Below is a small trained network, with its code and all its weights. Each question gives an input and a target symbol and asks what happens when units are switched off, that is, made to give their printed mean instead of their output.

import numpy as np


def w(rows, s, z=0):
    codes = np.array(rows[::2]) - 128.0
    scale = np.full(codes.shape[1], s)
    scale[-1] = z or s
    return codes * scale


def softmax(a):
    e = np.exp(a - a.max(-1, keepdims=True))
    return e / e.sum(-1, keepdims=True)


def log_softmax(a):
    a = a - a.max(-1, keepdims=True)
    return a - np.log(np.exp(a).sum(-1, keepdims=True))


def net(x, mask):
    ids = ['ΓΔΘΦαβεζηλμξστψω'.index(c) for c in x.split()]
    T = len(ids)
    res = E[ids] + P[:T]
    u = 0
    for l in range(3):
        r = res
        for j in range(3):
            rows = slice(2 * j, 2 * j + 2)
            q, k, v = (r @ M[l][rows].T for M in (Q, K, V))
            z = softmax(np.where(np.tri(T) > 0, q @ k.T / 2**0.5, -1e9)) @ v
            o = O[l][rows]
            res = res + np.where(mask[u + j], z, o[:, -1]) @ o[:, :-1]
        u += 3
    return log_softmax(res[-1] @ U[:, :-1].T + U[:, -1])


Q, K, V, O = {}, {}, {}, {}
E = w([
[113,151,143],'Γ',
[115,147,142],'Δ',
[91,163,133],'Θ',
[109,141,147],'Φ',
[107,132,180],'α',
[104,166,143],'β',
[110,154,144],'ε',
[133,135,122],'ζ',
[114,156,141],'η',
[103,163,143],'λ',
[105,159,124],'μ',
[157,205,65],'ξ',
[87,186,158],'σ',
[126,125,156],'τ',
[247,150,200],'ψ',
[163,24,150],'ω',
],0.015)
P = w([
[100,182,218],'0',
[33,51,125],'1',
[134,176,195],'2',
[70,64,124],'3',
[165,188,190],'4',
[95,66,118],'5',
[191,196,179],'6',
[107,67,114],'7',
[220,200,171],'8',
[121,72,113],'9',
[254,189,157],'10',
[123,71,112],'11',
[239,208,131],'12',
],0.0087)
Q[0] = w([
[145,2,157],'L0H1',
[92,116,127],'L0H1',
[79,34,122],'L0H2',
[20,28,103],'L0H2',
[141,207,53],'L0H3',
[96,65,98],'L0H3',
],0.0085)
K[0] = w([
[72,158,149],'L0H1',
[100,111,124],'L0H1',
[86,227,167],'L0H2',
[3,250,124],'L0H2',
[62,111,75],'L0H3',
[152,83,167],'L0H3',
],0.011)
V[0] = w([
[162,170,118],'L0H1',
[182,254,70],'L0H1',
[217,51,92],'L0H2',
[62,216,97],'L0H2',
[40,124,155],'L0H3',
[216,34,201],'L0H3',
],0.0059)
O[0] = w([
[212,120,88,126],'L0H1',
[236,157,56,80],'L0H1',
[234,152,62,159],'L0H2',
[3,91,139,3],'L0H2',
[122,179,175,139],'L0H3',
[97,38,173,224],'L0H3',
],0.0056,0.0027)
Q[1] = w([
[130,135,123],'L1H1',
[146,164,60],'L1H1',
[161,175,254],'L1H2',
[171,191,238],'L1H2',
[105,150,137],'L1H3',
[117,226,198],'L1H3',
],0.0093)
K[1] = w([
[130,125,117],'L1H1',
[143,136,86],'L1H1',
[227,247,126],'L1H2',
[221,226,81],'L1H2',
[149,122,119],'L1H3',
[198,110,148],'L1H3',
],0.015)
V[1] = w([
[235,176,204],'L1H1',
[102,87,153],'L1H1',
[214,239,142],'L1H2',
[5,82,253],'L1H2',
[160,215,161],'L1H3',
[214,80,119],'L1H3',
],0.0063)
O[1] = w([
[76,98,233,197],'L1H1',
[176,132,130,153],'L1H1',
[131,133,255,255],'L1H2',
[193,112,49,111],'L1H2',
[81,88,60,167],'L1H3',
[81,185,117,122],'L1H3',
],0.006,0.0047)
Q[2] = w([
[128,166,140],'L2H1',
[231,99,183],'L2H1',
[91,71,222],'L2H2',
[213,254,125],'L2H2',
[72,168,95],'L2H3',
[50,69,61],'L2H3',
],0.0085)
K[2] = w([
[133,141,103],'L2H1',
[101,198,123],'L2H1',
[75,155,209],'L2H2',
[250,74,134],'L2H2',
[143,88,15],'L2H3',
[84,148,90],'L2H3',
],0.011)
V[2] = w([
[189,89,156],'L2H1',
[212,209,166],'L2H1',
[210,31,172],'L2H2',
[122,37,164],'L2H2',
[122,232,157],'L2H3',
[130,2,111],'L2H3',
],0.0086)
O[2] = w([
[61,119,95,174],'L2H1',
[106,229,120,225],'L2H1',
[168,1,144,255],'L2H2',
[170,98,133,197],'L2H2',
[81,87,78,192],'L2H3',
[150,169,187,89],'L2H3',
],0.0097,0.0053)
U = w([
[109,118,120,112],'Γ',
[127,127,118,116],'Δ',
[194,191,76,188],'Θ',
[150,129,102,166],'Φ',
[127,125,123,184],'α',
[122,138,121,155],'β',
[122,132,120,138],'ε',
[121,131,123,153],'ζ',
[121,138,114,133],'η',
[133,140,109,195],'λ',
[118,142,124,167],'μ',
[56,178,177,103],'ξ',
[117,145,124,188],'σ',
[108,57,80,108],'τ',
[7,49,176,1],'ψ',
[211,121,170,40],'ω',
],0.011,0.0069)

Each question gives the input, a string of symbols that net reads in full, and the target symbol t.
The units are the heads (2 rows each of Q, K, V and O). Each row of codes is followed by its name. A weight is (code - 128) times the scale printed after its matrix; where a second scale follows, it is the last column's (O and U).
mask holds one flag per head, layer by layer. A switched-off head (its flag False) gives its mean, the last column of its rows in O, instead of its output. The means were averaged over made-up inputs and are rounded, as every weight is.
A unit's drop is (log p(t) with every unit on - log p(t) with that unit switched off) / (log p(t) with every unit on - log p(t) with every unit switched off).
The circuit of an input: a set's keep is (log p(t) with only the set's units on - log p(t) with every unit switched off) / (log p(t) with every unit on - log p(t) with every unit switched off). Starting from all 9 units, units are removed one at a time, each time the one whose removal leaves the highest keep (on an exact tie, the one counted first), for as long as the keep stays at least 0.8.
units of the circuit, in order: the units of the circuit, biggest drop first
most important unit: the unit with the biggest drop
heads that matter: for each layer, one digit per head in row order, 1 if its drop is at least 0.15 and else 0, layers parted by /
input μ ξ ω ω ψ Δ α ψ ω ε τ, target ω: heads that matter : 011 / 001 / 010
input Θ ψ β ξ ξ ψ Γ, target ξ: heads that matter : 001 / 111 / 100
input ξ η ω λ Θ τ ω ξ Φ, target ω: units of the circuit, in order : (L0H2 L2H2 L1H3 L2H3)
input ξ μ ω, target ξ: units of the circuit, in order : (L2H2 L1H2 L0H3)
input σ τ ω ξ ζ σ ξ ξ σ ξ ω ψ α, target ω: heads that matter : 010 / 001 / 010
input ξ ζ ψ Δ ψ μ ε ω α ω ω μ β, target ω: heads that matter : 011 / 001 / 010
input τ Φ Φ Φ μ μ ψ ψ ω α, target ψ: units of the circuit, in order : (L1H2 L0H2)
input ξ ε ω ω Γ β ψ ζ ω, target ψ: units of the circuit, in order : (L1H2 L2H3)
input ω ω μ, target ω: units of the circuit, in order : (L2H2 L2H3)
input ψ ψ ω ξ ψ ω α ξ ξ ω ξ ω μ, target ξ: units of the circuit, in order : (L1H2 L2H1)
input Θ Θ ω μ ξ ω ω σ σ ω ω α, target ψ: units of the circuit, in order : (L0H2)
input τ ζ ω β ξ α β, target ξ: units of the circuit, in order : (L1H2 L2H2)
input ψ ξ ψ ω ω, target ψ: units of the circuit, in order : (L1H2 L2H3 L1H1)
input ω ω ω σ ω Γ Δ, target ω: most important unit : L2H2
input ψ ψ Φ, target ψ: units of the circuit, in order : (L1H1 L1H2 L2H3)
input μ τ ω ψ, target ω: units of the circuit, in order : (L0H2 L2H2 L2H1)
input ξ ξ ζ ξ β, target ξ: heads that matter : 101 / 010 / 010
input Φ ω ε ε ω ψ ω ψ ω τ ψ Δ σ, target ψ: units of the circuit, in order : (L1H2 L2H2 L2H3)
input ω Δ Θ ω ψ ε λ, target ψ: heads that matter : 010 / 010 / 011
input β ω ε Δ ω ξ, target Θ: units of the circuit, in order : (L1H2 L0H2)
input σ ζ ω μ ξ, target ω: heads that matter : 001 / 011 / 010
input ξ ζ ω ω ω ξ λ, target ω: most important unit : L0H2
input Γ ψ ψ ω, target τ: heads that matter : 001 / 011 / 000
input Φ Θ ω ω ω, target ω: heads that matter : 010 / 001 / 101
input λ ξ ω β ω σ ε λ ζ Θ ω ψ, target ω: heads that matter : 010 / 000 / 010
